Here is a tiny trained network, its code and every weight. The questions are about switching its units off for an input and a class, where a switched-off unit gives its printed mean instead of its output.

import numpy as np


def w(rows, s, z=0):
    codes = np.array(rows[::2]) - 128.0
    scale = np.full(codes.shape[1], s)
    scale[-1] = z or s
    return codes * scale


def norm(h):
    return h / np.sqrt((h * h).mean(-1, keepdims=True) + 1e-5)


def f(y):
    return y / 2 * (1 + np.tanh(0.7978845608 * (y + 0.044715 * y**3)))


def log_softmax(a):
    a = a - a.max(-1, keepdims=True)
    return a - np.log(np.exp(a).sum(-1, keepdims=True))


def net(x, mask):
    res = np.array(x, float).reshape(1, 7) / 4 @ E
    u = 0
    for l in range(3):
        y = f(norm(res) @ A[l][:, :-1].T + A[l][:, -1])
        res = res + np.where(mask[u : u + 5], y, B[l][:, -1]) @ B[l][:, :-1]
        u += 5
    return log_softmax(norm(res)[-1] @ U[:, :-1].T + U[:, -1])


A, B = {}, {}
E = w([
[184,165,29],'x0',
[114,176,164],'x1',
[127,144,137],'x2',
[125,134,130],'x3',
[122,149,138],'x4',
[2,193,33],'x5',
[125,135,132],'x6',
],0.0051)
A[0] = w([
[72,30,201,137],'0.n0',
[226,122,186,119],'0.n1',
[123,104,95,3],'0.n2',
[185,186,78,159],'0.n3',
[149,2,81,227],'0.n4',
],0.006,0.0052)
B[0] = w([
[127,179,159,199],'0.n0',
[80,175,152,192],'0.n1',
[172,87,201,85],'0.n2',
[152,254,84,174],'0.n3',
[97,169,128,254],'0.n4',
],0.0088,0.0037)
A[1] = w([
[28,145,192,158],'1.n0',
[159,106,31,109],'1.n1',
[82,26,195,5],'1.n2',
[61,11,139,92],'1.n3',
[247,100,189,147],'1.n4',
],0.011,0.0015)
B[1] = w([
[172,189,91,254],'1.n0',
[198,186,138,164],'1.n1',
[191,178,115,166],'1.n2',
[167,168,179,140],'1.n3',
[2,72,22,183],'1.n4',
],0.0089,0.0063)
A[2] = w([
[192,200,95,239],'2.n0',
[124,128,233,147],'2.n1',
[71,162,60,253],'2.n2',
[107,178,96,132],'2.n3',
[254,113,152,54],'2.n4',
],0.0087,0.0021)
B[2] = w([
[194,67,241,254],'2.n0',
[95,194,41,131],'2.n1',
[45,2,179,228],'2.n2',
[119,64,167,191],'2.n3',
[95,137,185,130],'2.n4',
],0.0069,0.0077)
U = w([
[2,104,95,244],'0',
[153,103,219,131],'1',
[157,107,210,70],'2',
[216,190,159,6],'3',
],0.0089,0.0016)

Each question gives the input, the list of numbers given to net, and the class t.
The units are the neurons (one row each of A and B). Each row of codes is followed by its name. A weight is (code - 128) times the scale printed after its matrix; where a second scale follows, it is the last column's (A, B and U).
mask holds one flag per neuron, layer by layer. A switched-off neuron (its flag False) gives its mean, the last column of its row in B, instead of its output. The means were averaged over made-up inputs and are rounded, as every weight is.
A unit's drop is (log p(t) with every unit on - log p(t) with that unit switched off) / (log p(t) with every unit on - log p(t) with every unit switched off).
The circuit of an input: a set's keep is (log p(t) with only the set's units on - log p(t) with every unit switched off) / (log p(t) with every unit on - log p(t) with every unit switched off). Starting from the 12 units with the biggest drops (on a tie, the unit counted first), units are removed one at a time, each time the one whose removal leaves the highest keep (on an exact tie, the one counted first), for as long as the keep stays at least 0.8.
units of the circuit, in order: the units of the circuit, biggest drop first
unit that matters most: the unit with the biggest drop
k most important neurons: the k neurons with the biggest drops, biggest first
top k neurons in layer l: the k neurons of layer l with the biggest drops, biggest first
input [7,-6,-7,7,7,5,4], class 1: top 4 neurons in layer 1 -> [1.n4 1.n1 1.n0 1.n2]
input [-6,5,4,0,-3,-3,-4], class 3: unit that matters most -> 2.n2
input [-8,2,-8,3,-2,6,-3], class 3: units of the circuit, in order -> [1.n4 1.n0]
input [5,-8,1,-5,-5,4,-8], class 1: units of the circuit, in order -> [1.n1 1.n4 1.n0 2.n0]
input [-8,-5,1,5,-4,5,-4], class 3: 3 most important neurons -> [1.n3 0.n3 1.n4]
input [1,-7,7,2,8,3,8], class 1: 3 most important neurons -> [1.n4 1.n1 0.n1]
input [-8,8,5,-5,-3,2,1], class 3: units of the circuit, in order -> [1.n4 2.n2 1.n0]
input [-3,-6,8,2,-3,-5,0], class 0: top 3 neurons in layer 1 -> [1.n4 1.n1 1.n3]
input [-5,0,1,5,-4,-6,-5], class 0: 3 most important neurons -> [1.n4 1.n1 2.n0]
input [-8,3,-8,7,7,-7,0], class 3: units of the circuit, in order -> [2.n2 2.n1]
input [-7,2,-3,6,6,3,4], class 3: top 3 neurons in layer 0 -> [0.n3 0.n4 0.n1]
input [6,2,7,-6,-2,5,-3], class 2: 4 most important neurons -> [1.n4 2.n0 1.n0 1.n1]
input [-5,8,-6,-3,6,-6,2], class 0: 4 most important neurons -> [1.n4 2.n0 1.n1 2.n1]
input [-4,3,-7,-3,0,-1,-8], class 3: 2 most important neurons -> [1.n4 2.n2]
input [-8,0,-6,3,6,-1,7], class 3: unit that matters most -> 2.n2
input [-3,-7,-3,3,-5,3,6], class 1: top 3 neurons in layer 1 -> [1.n4 1.n3 1.n0]
input [0,0,2,-7,-7,6,-7], class 1: units of the circuit, in order -> [1.n4 1.n1 0.n1 2.n1]
input [3,-5,1,8,-4,5,7], class 2: 4 most important neurons -> [1.n4 1.n1 0.n1 2.n0]
input [3,2,-3,4,-7,3,5], class 1: 2 most important neurons -> [1.n4 1.n0]
input [5,2,7,2,-3,-7,-5], class 0: unit that matters most -> 1.n4
input [5,6,8,-4,5,-6,-2], class 0: top 3 neurons in layer 1 -> [1.n4 1.n0 1.n1]
input [6,-5,3,4,1,-6,4], class 0: 3 most important neurons -> [1.n4 1.n0 1.n2]
input [-2,0,2,3,-6,-8,-2], class 0: 2 most important neurons -> [1.n4 2.n0]
input [4,-4,6,-2,-5,4,-8], class 1: 3 most important neurons -> [1.n4 1.n1 1.n0]
input [0,-5,0,2,8,4,7], class 1: 4 most important neurons -> [1.n4 1.n1 0.n1 0.n4]
input [5,7,-3,-3,-3,-7,2], class 0: 2 most important neurons -> [1.n4 2.n0]
input [-7,1,-2,5,5,-1,-7], class 3: unit that matters most -> 2.n2
